Below are the code and all the weights of a small trained network. Each question names an input and a class and asks about switching units off, where a switched-off unit gives its printed mean instead of its output.

import numpy as np


def w(rows, s, z=0):
    codes = np.array(rows[::2]) - 128.0
    scale = np.full(codes.shape[1], s)
    scale[-1] = z or s
    return codes * scale


def f(y):
    return np.maximum(y, 0)


def log_softmax(a):
    a = a - a.max(-1, keepdims=True)
    return a - np.log(np.exp(a).sum(-1, keepdims=True))


def net(x, mask):
    res = np.array(x, float).reshape(1, 5) / 4 @ E
    y = f(res @ A[0][:, :-1].T + A[0][:, -1])
    res = res + np.where(mask, y, B[0][:, -1]) @ B[0][:, :-1]
    return log_softmax(res[-1] @ U[:, :-1].T + U[:, -1])


A, B = {}, {}
E = w([
[77,62,110,78,83,215,129,122,90,150],'x0',
[86,98,68,177,84,187,90,109,193,55],'x1',
[90,77,177,147,66,138,122,161,146,100],'x2',
[64,59,143,103,139,90,111,59,148,191],'x3',
[204,161,143,185,118,111,105,117,251,168],'x4',
],0.013)
A[0] = w([
[148,129,148,94,115,211,152,218,2,140,207],'n0',
[240,254,74,129,211,115,137,96,125,186,193],'n1',
[39,188,86,87,208,133,115,84,24,131,84],'n2',
[173,184,157,219,153,119,150,152,134,137,104],'n3',
[207,186,146,180,108,55,137,164,152,111,125],'n4',
[100,138,146,169,155,85,151,165,6,59,76],'n5',
[136,119,215,140,106,100,129,113,125,181,3],'n6',
[111,102,171,145,168,103,92,165,102,165,5],'n7',
[96,112,170,134,144,211,159,221,78,188,87],'n8',
[79,123,152,57,215,66,143,102,97,200,190],'n9',
[181,221,135,179,86,117,162,241,129,114,211],'n10',
],0.01,0.0042)
B[0] = w([
[166,145,131,73,123,134,190,148,57,81,231],'n0',
[166,93,170,149,249,81,122,81,174,125,250],'n1',
[138,124,81,89,64,126,204,100,62,142,205],'n2',
[146,184,112,93,125,130,84,125,156,122,197],'n3',
[134,225,154,113,127,137,156,147,157,78,219],'n4',
[183,66,39,98,108,111,187,150,87,140,195],'n5',
[104,79,142,119,131,109,158,111,139,168,154],'n6',
[104,135,134,117,137,133,181,109,105,140,145],'n7',
[182,147,118,170,142,109,104,132,63,99,183],'n8',
[139,83,128,87,89,84,196,174,63,119,214],'n9',
[143,228,53,104,77,191,103,80,153,59,234],'n10',
],0.011,0.019)
U = w([
[143,147,74,85,77,158,167,122,79,95,197],'0',
[113,194,187,131,154,93,137,129,166,143,2],'1',
[191,190,118,146,178,148,99,110,191,76,172],'2',
[49,86,155,129,126,91,88,140,136,188,77],'3',
[53,140,134,150,119,230,88,159,77,120,18],'4',
[156,95,154,123,182,80,173,120,92,162,145],'5',
[3,64,86,222,57,214,66,91,212,117,251],'6',
],0.012,0.0042)

Each question gives the input, the list of numbers given to net, and the class t.
The units are the neurons (one row each of A and B). Each row of codes is followed by its name. A weight is (code - 128) times the scale printed after its matrix; where a second scale follows, it is the last column's (A, B and U).
mask holds one flag per neuron, in row order. A switched-off neuron (its flag False) gives its mean, the last column of its row in B, instead of its output. The means were averaged over made-up inputs and are rounded, as every weight is.
A unit's drop is (log p(t) with every unit on - log p(t) with that unit switched off) / (log p(t) with every unit on - log p(t) with every unit switched off).
The circuit of an input: a set's keep is (log p(t) with only the set's units on - log p(t) with every unit switched off) / (log p(t) with every unit on - log p(t) with every unit switched off). Starting from all 11 units, units are removed one at a time, each time the one whose removal leaves the highest keep (on an exact tie, the one counted first), for as long as the keep stays at least 0.8.
circuit, biggest first: the units of the circuit, biggest drop first
most important unit: the unit with the biggest drop
k most important neurons: the k neurons with the biggest drops, biggest first
drop when u is switched off: that unit's drop, to one decimal
input [2,-6,-7,-5,2], class 2: circuit, biggest first => n1
input [4,5,-8,-5,0], class 2: circuit, biggest first => n9, n5
input [-1,-8,-7,-2,1], class 5: 2 most important neurons => n1, n9
input [-1,-3,7,6,0], class 5: 2 most important neurons => n10, n9
input [-3,-1,-8,4,-5], class 5: 2 most important neurons => n10, n1
input [5,-7,3,-1,7], class 1: 2 most important neurons => n6, n5
input [7,-1,0,6,4], class 3: 2 most important neurons => n10, n0
input [-8,6,2,5,-2], class 6: 2 most important neurons => n1, n0
input [-8,5,0,0,-4], class 2: 2 most important neurons => n9, n2
input [1,-3,2,5,0], class 5: drop when n10 is switched off => 0.9
input [5,7,-6,-2,3], class 6: drop when n8 is switched off => 0.0
input [-8,6,-6,2,-6], class 5: drop when n1 is switched off => 0.1
input [-2,-4,4,-4,0], class 2: drop when n2 is switched off => 0.6
input [1,-1,5,6,3], class 3: most important unit => n10
